Below are the code and all the weights of a small trained network. Each question names an input and a target symbol and asks about switching units off, where a switched-off unit gives its printed mean instead of its output.

import numpy as np


def w(rows, s, z=0):
    codes = np.array(rows[::2]) - 128.0
    scale = np.full(codes.shape[1], s)
    scale[-1] = z or s
    return codes * scale


def norm(h):
    return h / np.sqrt((h * h).mean(-1, keepdims=True) + 1e-5)


def f(y):
    return np.maximum(y, 0)


def softmax(a):
    e = np.exp(a - a.max(-1, keepdims=True))
    return e / e.sum(-1, keepdims=True)


def log_softmax(a):
    a = a - a.max(-1, keepdims=True)
    return a - np.log(np.exp(a).sum(-1, keepdims=True))


def net(x, mask):
    ids = ['ΘΛΞΣΦΩαβδεζημπτ'.index(c) for c in x.split()]
    T = len(ids)
    res = E[ids] + P[:T]
    u = 0
    for l in range(2):
        r = norm(res)
        for j in range(2):
            rows = slice(4 * j, 4 * j + 4)
            q, k, v = (r @ M[l][rows].T for M in (Q, K, V))
            z = softmax(np.where(np.tri(T) > 0, q @ k.T / 4**0.5, -1e9)) @ v
            o = O[l][rows]
            res = res + np.where(mask[u + j], z, o[:, -1]) @ o[:, :-1]
        u += 2
        y = f(norm(res) @ A[l][:, :-1].T + A[l][:, -1])
        res = res + np.where(mask[u : u + 8], y, B[l][:, -1]) @ B[l][:, :-1]
        u += 8
    return log_softmax(norm(res)[-1] @ U[:, :-1].T + U[:, -1])


Q, K, V, O, A, B = {}, {}, {}, {}, {}, {}
E = w([
[224,90,105,138],'Θ',
[53,118,130,75],'Λ',
[51,118,133,69],'Ξ',
[228,83,111,129],'Σ',
[56,115,138,64],'Φ',
[176,78,139,156],'Ω',
[209,34,198,171],'α',
[75,105,146,61],'β',
[170,130,19,73],'δ',
[87,95,145,63],'ε',
[251,3,231,190],'ζ',
[216,28,200,157],'η',
[190,60,158,154],'μ',
[167,128,170,68],'π',
[154,193,169,115],'τ',
],0.019)
P = w([
[73,99,171,194],'0',
[84,178,254,161],'1',
[95,182,241,149],'2',
[122,166,234,121],'3',
[140,160,220,109],'4',
[150,157,202,104],'5',
[168,150,184,99],'6',
[170,149,175,81],'7',
[168,150,165,65],'8',
[173,145,147,57],'9',
[181,140,134,41],'10',
[178,136,113,26],'11',
[181,122,96,13],'12',
[196,112,69,6],'13',
],0.0076)
Q[0] = w([
[107,96,84,185],'0.h1',
[94,224,99,254],'0.h1',
[172,149,193,21],'0.h1',
[59,100,61,218],'0.h1',
[152,115,152,90],'0.h2',
[109,43,88,122],'0.h2',
[143,184,126,111],'0.h2',
[107,20,96,129],'0.h2',
],0.024)
K[0] = w([
[111,59,163,157],'0.h1',
[72,135,180,250],'0.h1',
[155,218,58,70],'0.h1',
[137,43,220,153],'0.h1',
[141,116,146,54],'0.h2',
[151,66,42,123],'0.h2',
[97,154,115,167],'0.h2',
[171,65,70,85],'0.h2',
],0.02)
V[0] = w([
[122,126,184,94],'0.h1',
[102,157,67,175],'0.h1',
[105,4,119,136],'0.h1',
[78,94,97,160],'0.h1',
[112,111,100,167],'0.h2',
[106,170,88,147],'0.h2',
[121,182,81,93],'0.h2',
[130,165,144,111],'0.h2',
],0.026)
O[0] = w([
[217,69,163,173,201],'0.h1',
[3,219,151,98,40],'0.h1',
[62,13,13,225,3],'0.h1',
[26,116,123,192,16],'0.h1',
[93,178,112,160,50],'0.h2',
[107,183,42,101,68],'0.h2',
[168,161,78,37,109],'0.h2',
[137,104,89,100,176],'0.h2',
],0.016,0.015)
A[0] = w([
[215,119,140,121,95],'0.n1',
[137,91,56,250,112],'0.n2',
[70,137,168,242,176],'0.n3',
[114,179,44,76,223],'0.n4',
[205,104,62,82,125],'0.n5',
[178,156,176,217,86],'0.n6',
[226,56,34,194,131],'0.n7',
[141,140,185,197,253],'0.n8',
],0.015,0.0035)
B[0] = w([
[64,151,107,99,248],'0.n1',
[30,254,177,97,160],'0.n2',
[249,167,128,69,146],'0.n3',
[154,153,195,106,158],'0.n4',
[118,172,200,89,213],'0.n5',
[130,234,166,124,179],'0.n6',
[19,35,136,117,209],'0.n7',
[133,221,145,87,186],'0.n8',
],0.024,0.013)
Q[1] = w([
[129,97,114,118],'1.h1',
[20,141,132,146],'1.h1',
[128,253,135,76],'1.h1',
[132,150,38,43],'1.h1',
[163,122,180,238],'1.h2',
[160,46,113,183],'1.h2',
[197,33,152,85],'1.h2',
[65,145,247,56],'1.h2',
],0.031)
K[1] = w([
[138,119,126,101],'1.h1',
[75,72,168,180],'1.h1',
[154,143,30,221],'1.h1',
[57,101,5,137],'1.h1',
[191,161,177,51],'1.h2',
[111,138,185,14],'1.h2',
[163,97,38,11],'1.h2',
[191,170,24,208],'1.h2',
],0.027)
V[1] = w([
[101,173,153,166],'1.h1',
[43,163,38,6],'1.h1',
[185,190,96,167],'1.h1',
[96,214,197,235],'1.h1',
[150,158,144,169],'1.h2',
[100,43,245,69],'1.h2',
[157,127,74,108],'1.h2',
[141,151,85,139],'1.h2',
],0.025)
O[1] = w([
[159,113,97,179,149],'1.h1',
[53,132,39,42,114],'1.h1',
[201,148,121,96,101],'1.h1',
[214,97,87,248,172],'1.h1',
[134,162,96,122,137],'1.h2',
[202,5,179,120,251],'1.h2',
[103,166,161,135,84],'1.h2',
[100,169,123,132,86],'1.h2',
],0.025,0.019)
A[1] = w([
[141,74,153,144,218],'1.n1',
[129,101,141,166,28],'1.n2',
[142,146,107,148,4],'1.n3',
[185,253,153,77,129],'1.n4',
[96,123,68,132,109],'1.n5',
[145,119,109,179,18],'1.n6',
[144,141,158,164,106],'1.n7',
[106,138,213,147,195],'1.n8',
],0.042,0.0024)
B[1] = w([
[47,190,158,105,228],'1.n1',
[65,133,164,104,162],'1.n2',
[81,156,131,114,132],'1.n3',
[156,237,252,17,251],'1.n4',
[250,108,75,121,144],'1.n5',
[108,200,128,119,151],'1.n6',
[129,102,93,118,170],'1.n7',
[164,102,13,238,209],'1.n8',
],0.041,0.024)
U = w([
[92,197,63,147,20],'Θ',
[169,94,71,144,123],'Λ',
[154,65,66,129,182],'Ξ',
[71,155,122,138,3],'Σ',
[67,68,87,96,138],'Φ',
[99,171,106,189,102],'Ω',
[142,109,122,190,104],'α',
[81,94,127,134,80],'β',
[109,155,44,90,87],'δ',
[80,95,132,145,92],'ε',
[144,96,121,180,104],'ζ',
[141,98,124,185,121],'η',
[120,131,129,195,134],'μ',
[167,4,162,119,50],'π',
[165,148,151,106,199],'τ',
],0.025,0.0071)

Each question gives the input, a string of symbols that net reads in full, and the target symbol t.
The units are the heads (4 rows each of Q, K, V and O) and the neurons (one row each of A and B). Each row of codes is followed by its name. A weight is (code - 128) times the scale printed after its matrix; where a second scale follows, it is the last column's (O, A, B and U).
mask holds one flag per unit, layer by layer, with each layer's heads first. A switched-off unit (its flag False) gives its mean, the last column of its rows in O or B, instead of its output. The means were averaged over made-up inputs and are rounded, as every weight is.
A unit's drop is (log p(t) with every unit on - log p(t) with that unit switched off) / (log p(t) with every unit on - log p(t) with every unit switched off).
The circuit of an input: a set's keep is (log p(t) with only the set's units on - log p(t) with every unit switched off) / (log p(t) with every unit on - log p(t) with every unit switched off). Starting from the 12 units with the biggest drops (on a tie, the unit counted first), units are removed one at a time, each time the one whose removal leaves the highest keep (on an exact tie, the one counted first), for as long as the keep stays at least 0.8.
circuit, biggest first: the units of the circuit, biggest drop first
most important unit: the unit with the biggest drop
k most important neurons: the k neurons with the biggest drops, biggest first
top k neurons in layer l: the k neurons of layer l with the biggest drops, biggest first
heads that matter: for each layer, one digit per head in row order, 1 if its drop is at least 0.15 and else 0, layers parted by /
input η Ω τ Σ η τ Φ Ω π Ξ η, target π: heads that matter	10 / 00
input π Φ π Φ Φ π Σ ζ, target π: most important unit	1.n4
input Ξ μ τ τ β Θ τ η Σ α τ μ τ δ, target Ξ: 2 most important neurons	(0.n2; 1.n4)
input Φ Ω Φ μ η τ π δ Θ Ξ β, target Φ: top 2 neurons in layer 0	(0.n7; 0.n1)
input ε Ξ τ Ξ α τ Ω Φ ζ Φ τ Φ π Ω, target π: circuit, biggest first	(1.n4; 0.h1)
input Φ τ Φ Λ Φ ε Θ β δ π τ α β, target Φ: circuit, biggest first	(0.h1; 1.n4; 0.n2)
input η Ω π Λ, target π: circuit, biggest first	(0.h1; 1.n4)
input π δ Ξ, target π: heads that matter	10 / 01
input Λ ζ τ β π Φ, target π: 3 most important neurons	(1.n4; 0.n7; 0.n2)
input η π β τ Φ π ε ε, target π: circuit, biggest first	(1.n4; 0.h1)
input Ξ Θ Φ Ξ Φ δ τ Φ, target Ξ: 3 most important neurons	(0.n2; 1.n4; 0.n3)
input Ξ Λ Ξ δ Θ Ω τ τ τ τ τ τ, target Ξ: top 3 neurons in layer 0	(0.n2; 0.n3; 0.n6)
input Φ Θ δ π Φ τ τ Ξ π, target Φ: heads that matter	10 / 10
input μ ε τ τ Ω Θ β τ Φ Φ δ Ξ τ, target μ: heads that matter	11 / 10
input δ Ξ μ μ Θ Φ π μ τ τ τ, target δ: circuit, biggest first	(0.h1; 1.h1)
input Φ Ω Ξ, target Ω: 2 most important neurons	(0.n2; 1.n6)
input τ Θ Ξ α μ Φ, target μ: most important unit	0.h1
input Θ Ω τ Φ Ξ Θ Σ π δ Ξ π τ Ω, target Θ: heads that matter	11 / 10
input τ Φ Ω τ ε π τ Ξ Φ Λ Ω π, target π: circuit, biggest first	(0.h1; 1.n4)
input Φ τ τ τ Ξ α τ δ Ξ Λ ε, target Φ: circuit, biggest first	(1.h1; 0.h1; 1.n4)
input Λ Ξ Φ, target Φ: 3 most important neurons	(0.n7; 1.n4; 1.n8)
input Φ τ τ ε τ π Φ π Ω, target π: most important unit	0.h1
input δ ε η η α Ξ Θ, target δ: circuit, biggest first	(0.h1; 1.h1)
input τ Ω Ξ α Ξ Φ Ω τ Ξ π Θ, target π: circuit, biggest first	(1.n4; 0.h1)
